After every row comes roughly how far along a hidden order it lies, from 0 to 20.
(in the rows, 100 means zero)
176 144 95 151 118 123 130 192 90 58 114 66 81 120 159 76 143 172 67 114
 56 91 84 39 76 76 72 72 79 130 64 122 97 -> 2
170 100 114 146 123 119 134 172 86 69 120 83 83 138 103 75 123 137 87
 129 73 85 100 68 114 98 77 59 69 104 84 115 94 -> 15
150 129 90 139 123 116 141 148 87 78 109 73 94 120 150 82 127 158 70 124
 49 90 89 61 83 77 78 78 86 119 86 119 95 -> 5
146 132 85 122 117 112 136 158 87 69 113 75 89 107 162 84 122 177 63 108
 57 97 88 76 70 83 80 85 98 126 87 115 101 -> 0
128 82 108 122 107 131 121 142 86 98 95 106 81 112 96 96 110 92 112 118
 85 86 113 79 162 94 91 63 97 83 87 102 107 -> 20
105 112 103 109 124 97 111 133 90 90 125 73 90 101 98 89 112 120 74 112
 69 94 95 92 89 97 84 68 84 113 97 110 91 -> 5
158 60 145 137 128 91 118 149 86 109 158 109 69 123 38 86 118 104 97 125
 72 91 118 61 129 121 79 67 57 87 95 101 65 -> 18
120 123 73 117 109 124 126 132 98 53 83 78 101 135 141 89 107 121 85 117
 66 93 89 71 117 65 92 61 104 106 90 116 114 -> 10
165 79 131 141 131 109 120 162 87 87 139 97 72 119 68 82 128 135 88 125
 80 91 108 66 121 99 79 50 56 97 86 100 81 -> 16
